Below is a small trained network, with its code and all its weights. Each question gives an input and a target symbol and asks what happens when units are switched off, that is, made to give their printed mean instead of their output.

import numpy as np


def w(rows, s, z=0):
    codes = np.array(rows[::2]) - 128.0
    scale = np.full(codes.shape[1], s)
    scale[-1] = z or s
    return codes * scale


def f(y):
    return y / 2 * (1 + np.tanh(0.7978845608 * (y + 0.044715 * y**3)))


def softmax(a):
    e = np.exp(a - a.max(-1, keepdims=True))
    return e / e.sum(-1, keepdims=True)


def log_softmax(a):
    a = a - a.max(-1, keepdims=True)
    return a - np.log(np.exp(a).sum(-1, keepdims=True))


def net(x, mask):
    ids = ['ΓΛΣαδμξψ'.index(c) for c in x.split()]
    T = len(ids)
    res = E[ids] + P[:T]
    r = res
    for j in range(3):
        rows = slice(4 * j, 4 * j + 4)
        q, k, v = (r @ M[0][rows].T for M in (Q, K, V))
        z = softmax(np.where(np.tri(T) > 0, q @ k.T / 4**0.5, -1e9)) @ v
        o = O[0][rows]
        res = res + np.where(mask[j], z, o[:, -1]) @ o[:, :-1]
    y = f(res @ A[0][:, :-1].T + A[0][:, -1])
    res = res + np.where(mask[3:15], y, B[0][:, -1]) @ B[0][:, :-1]
    return log_softmax(res[-1] @ U[:, :-1].T + U[:, -1])


Q, K, V, O, A, B = {}, {}, {}, {}, {}, {}
E = w([
[166,32,211,248],'Γ',
[201,81,162,56],'Λ',
[88,96,227,145],'Σ',
[56,121,84,19],'α',
[174,126,60,116],'δ',
[143,110,91,168],'μ',
[50,33,92,204],'ξ',
[154,114,92,150],'ψ',
],0.014)
P = w([
[161,6,92,79],'0',
[170,127,154,132],'1',
[165,136,140,134],'2',
[139,131,127,118],'3',
[131,135,123,118],'4',
[125,141,103,124],'5',
[151,132,125,114],'6',
],0.015)
Q[0] = w([
[100,9,105,75],'H1',
[125,123,116,188],'H1',
[123,74,88,102],'H1',
[89,96,156,133],'H1',
[155,96,144,121],'H2',
[104,131,119,155],'H2',
[172,178,179,94],'H2',
[56,43,82,120],'H2',
[120,121,101,107],'H3',
[88,159,103,135],'H3',
[164,248,160,177],'H3',
[126,85,121,134],'H3',
],0.015)
K[0] = w([
[66,224,134,235],'H1',
[138,49,143,153],'H1',
[72,175,148,160],'H1',
[163,150,143,154],'H1',
[78,155,147,168],'H2',
[143,90,128,94],'H2',
[77,163,50,137],'H2',
[168,152,204,136],'H2',
[138,112,140,162],'H3',
[129,172,130,192],'H3',
[6,10,46,211],'H3',
[176,192,120,93],'H3',
],0.012)
V[0] = w([
[211,94,130,115],'H1',
[134,133,99,149],'H1',
[209,170,8,143],'H1',
[97,118,97,66],'H1',
[119,81,157,105],'H2',
[102,146,70,143],'H2',
[122,153,60,95],'H2',
[94,114,111,119],'H2',
[117,192,130,117],'H3',
[160,169,71,164],'H3',
[128,164,111,89],'H3',
[203,116,61,123],'H3',
],0.014)
O[0] = w([
[193,106,181,76,232],'H1',
[100,99,141,137,119],'H1',
[71,63,226,104,126],'H1',
[103,208,203,116,160],'H1',
[152,162,106,101,214],'H2',
[72,117,140,201,77],'H2',
[112,135,178,164,120],'H2',
[143,127,124,153,135],'H2',
[186,135,134,77,26],'H3',
[125,76,163,2,55],'H3',
[141,181,160,107,123],'H3',
[81,120,152,125,255],'H3',
],0.0096)
A[0] = w([
[110,191,136,228,146],'N1',
[161,193,202,172,180],'N2',
[129,105,37,195,112],'N3',
[2,144,81,125,2],'N4',
[218,74,151,200,65],'N5',
[58,93,160,134,81],'N6',
[81,122,155,199,185],'N7',
[147,79,168,218,50],'N8',
[26,150,69,161,61],'N9',
[92,113,182,142,88],'N10',
[219,167,150,40,252],'N11',
[122,197,126,86,78],'N12',
],0.0093,0.004)
B[0] = w([
[99,174,42,97,155],'N1',
[131,138,129,59,175],'N2',
[93,215,222,187,169],'N3',
[190,142,175,190,147],'N4',
[174,101,104,96,175],'N5',
[91,154,87,51,141],'N6',
[50,130,43,49,150],'N7',
[254,44,21,11,149],'N8',
[117,94,199,113,151],'N9',
[76,82,187,118,142],'N10',
[156,150,202,133,248],'N11',
[209,128,142,119,142],'N12',
],0.0063,0.012)
U = w([
[222,57,30,110,95],'Γ',
[206,130,254,199,217],'Λ',
[218,195,121,218,2],'Σ',
[72,252,96,3,139],'α',
[63,74,181,80,57],'δ',
[116,48,77,67,69],'μ',
[64,92,17,192,243],'ξ',
[103,34,145,123,105],'ψ',
],0.0066,0.0087)

Each question gives the input, a string of symbols that net reads in full, and the target symbol t.
The units are the heads (4 rows each of Q, K, V and O) and the neurons (one row each of A and B). Each row of codes is followed by its name. A weight is (code - 128) times the scale printed after its matrix; where a second scale follows, it is the last column's (O, A, B and U).
mask holds one flag per unit, heads first, then neurons. A switched-off unit (its flag False) gives its mean, the last column of its rows in O or B, instead of its output. The means were averaged over made-up inputs and are rounded, as every weight is.
A unit's drop is (log p(t) with every unit on - log p(t) with that unit switched off) / (log p(t) with every unit on - log p(t) with every unit switched off).
The circuit of an input: a set's keep is (log p(t) with only the set's units on - log p(t) with every unit switched off) / (log p(t) with every unit on - log p(t) with every unit switched off). Starting from the 12 units with the biggest drops (on a tie, the unit counted first), units are removed one at a time, each time the one whose removal leaves the highest keep (on an exact tie, the one counted first), for as long as the keep stays at least 0.8.
units of the circuit, in order: the units of the circuit, biggest drop first
k most important neurons: the k neurons with the biggest drops, biggest first
heads that matter: for each layer, one digit per head in row order, 1 if its drop is at least 0.15 and else 0, layers parted by /
drop when u is switched off: that unit's drop, to one decimal
input α Γ ψ, target α: units of the circuit, in order	H1, N1, N2
input α ψ α α Λ ψ, target α: units of the circuit, in order	H1, N1
input Λ ξ ξ δ, target ξ: units of the circuit, in order	H1, N11, H2
input α Σ α, target Σ: units of the circuit, in order	H1, H3, N3
input Λ Λ Λ Λ Γ Γ Λ, target Γ: units of the circuit, in order	H1
input Λ α Λ Λ Λ δ, target Λ: heads that matter	101
input Σ Λ Γ ξ ξ Σ, target ξ: units of the circuit, in order	N11, H1
input δ α α ξ μ, target α: units of the circuit, in order	H1, N7, N1
input Λ δ Λ Λ Λ δ, target Λ: heads that matter	100
input Λ α Λ, target α: heads that matter	111
input δ ψ μ ψ Λ Λ Γ, target Γ: units of the circuit, in order	N8, H1
input Λ Λ α Λ α Λ, target α: heads that matter	110
input ψ ξ Λ Λ ξ ξ ψ, target ξ: heads that matter	110
input α Λ Σ, target α: 2 most important neurons	N1, N2
input δ Λ Σ Λ, target Σ: heads that matter	100
input Λ α ξ, target ξ: 2 most important neurons	N11, N1
input δ Λ δ, target δ: heads that matter	111
input Γ δ δ, target Γ: heads that matter	101
input Λ Γ Λ, target Γ: most important neuron	N5
input α Λ δ Λ, target δ: 2 most important neurons	N6, N10
input Λ α ξ Γ α δ Σ, target α: drop when N2 is switched off	0.2
input δ α α α μ, target α: drop when N7 is switched off	0.1
input α Λ α Λ α ψ Γ, target Γ: drop when N8 is switched off	0.2
input ξ ξ Σ, target ξ: drop when H2 is switched off	0.0
